Questions about the row below.
1) Which number is the entry just left of the largest entry?
2) Which number is the maximum?
3) Which number is the entry just left of -21?
4) Which number is the entry just right of -20?
[ 28  66  36  41  62  11  39  36 -20  24  36  23  -9 -21  21  81]
1) 21
2) 81
3) -9
4) 24

data =
[[147 192 159  71 143  59 103 194 163 185 188 191]
 [138  92 156 202  94 104 143 157  94 194 239 172]
 [175 106 147 175 173 161 213  56 138  74  61 103]
 [ 69 134  74  81  99 206  51 133 123 118  77  78]
 [228 135 195 156 178 130 213  68 157 161 122 156]
 [103  82 130 227 114  69 183 165  89  87 198 149]
 [164  74 137 202 132 210 184  46 107 121  91  91]
 [154 122 159 193 171  44 224 139 131  64 151 159]
 [149  66 130 208 118 212 175  56 100 123 101  89]
 [ 58 134  75  82  83 189  34 159 116 141 116  94]]
Report the third entry from the end, reading row by row.
Answer: 141
Report the last entry of the largest entry's row.
Answer: 172
The entry in the top-left corner -> 147
Report the last entry, reading row by row.
Answer: 94
Report the entry directly above 121.
Answer: 87
The entry directly below the largest entry -> 61
The entry just right of 87 -> 198
The 5th-last entry, reading row by row: 159
The third smallest entry: 46
Report the 2nd entry on the diagonal from the top-right corner.
Answer: 239
Report the second entry, reading row by row.
Answer: 192
The entry directly above 44 is 210
Report the second entry on the main diagonal.
Answer: 92
The second smallest entry: 44
Report the third largest entry.
Answer: 227
The top-right entry: 191
Report the first entry of the largest entry's row.
Answer: 138
The entry just left of the smallest entry is 189
Report the entry just right of 44.
Answer: 224
The first entry of the smallest entry's row is 58
The 4th entry from the end, reading row by row: 116
Report the entry directly above the largest entry.
Answer: 188
Report the 3rd entry on the diagonal from the top-right corner.
Answer: 74
The entry just right of 77 is 78
Report the top entry of the column that holds the smallest entry.
Answer: 103
Report the entry directly below 183.
Answer: 184
The entry directly above the smallest entry: 175
Report the third entry, reading row by row.
Answer: 159
The third entry on the main diagonal -> 147
Report the entry just left of 75.
Answer: 134

Read these off the matrix that follows.
1) Report the entry directly below -50.
2) Report the entry directly below -52.
3) Report the entry just right of 22.
4) Report the entry just left of 28.
5) Report the entry just right of 17.
6) Report the entry just left of 49.
7) Report the bottom-left entry.
8) Report the entry just right of 37.
[[ 39  60  33 -25 -52 -49  -3  49  55  28 -17 -50 -49  -8  37  51]
 [-22   2  22  19  -6 -25 -16   4  29  -1 -32 -22   5  29  17  -9]]
1) -22
2) -6
3) 19
4) 55
5) -9
6) -3
7) -22
8) 51

Read these off the grid that follows.
1) What is the first entry on the main diagonal?
2) What is the 3rd entry on the main diagonal?
3) What is the maximum?
4) What is the second entry, reading row by row?
5) What is the entry just left of -45?
6) What is the entry directly below 9?
7) What is the entry just right of 52?
8) What is the entry in the bottom-left corner?
-21  -24   63  -71   44   65  -34  -15   40   30  -18   15   -7   27
-81   77   73   32  -78  -70   55  -57  -58  -65  -64   29   33    1
-49  -51  -63    9  -19  -46   77  -40    3  -45   80  -78    2  -32
 55   56   -1   53   70  -70   46  -75   41  -57  -28  -68  -76   33
-57  -63   44  -68  -29   21   44   14   -8  -71  -71   21  -50   10
 56   60  -36   79  -29   45   35   52   76  -80  -72   66   -2   78
1) -21
2) -63
3) 80
4) -24
5) 3
6) 53
7) 76
8) 56

[[  7   3  21 -10 -35 -20  -4 -23  24  47  -1  56  -3 -70]
 [-25   8 -25  -2  30  19   4  18 -29 -38  -8 -30  -6  51]]
Indices start at 0.
Give the entry in the bottom-left corner.
A: -25
Give the entry at row 1, column 1.
A: 8
The entry just left of 19 is 30
The top entry of the column that holds the largest entry: 56
The bottom entry of the column that holds the smallest entry is 51
The entry in the top-left corner: 7
The entry in row 0 and column 1: 3
The smallest entry: -70
Give the entry in row 0 and column 2.
A: 21
The entry just left of the largest entry is -1
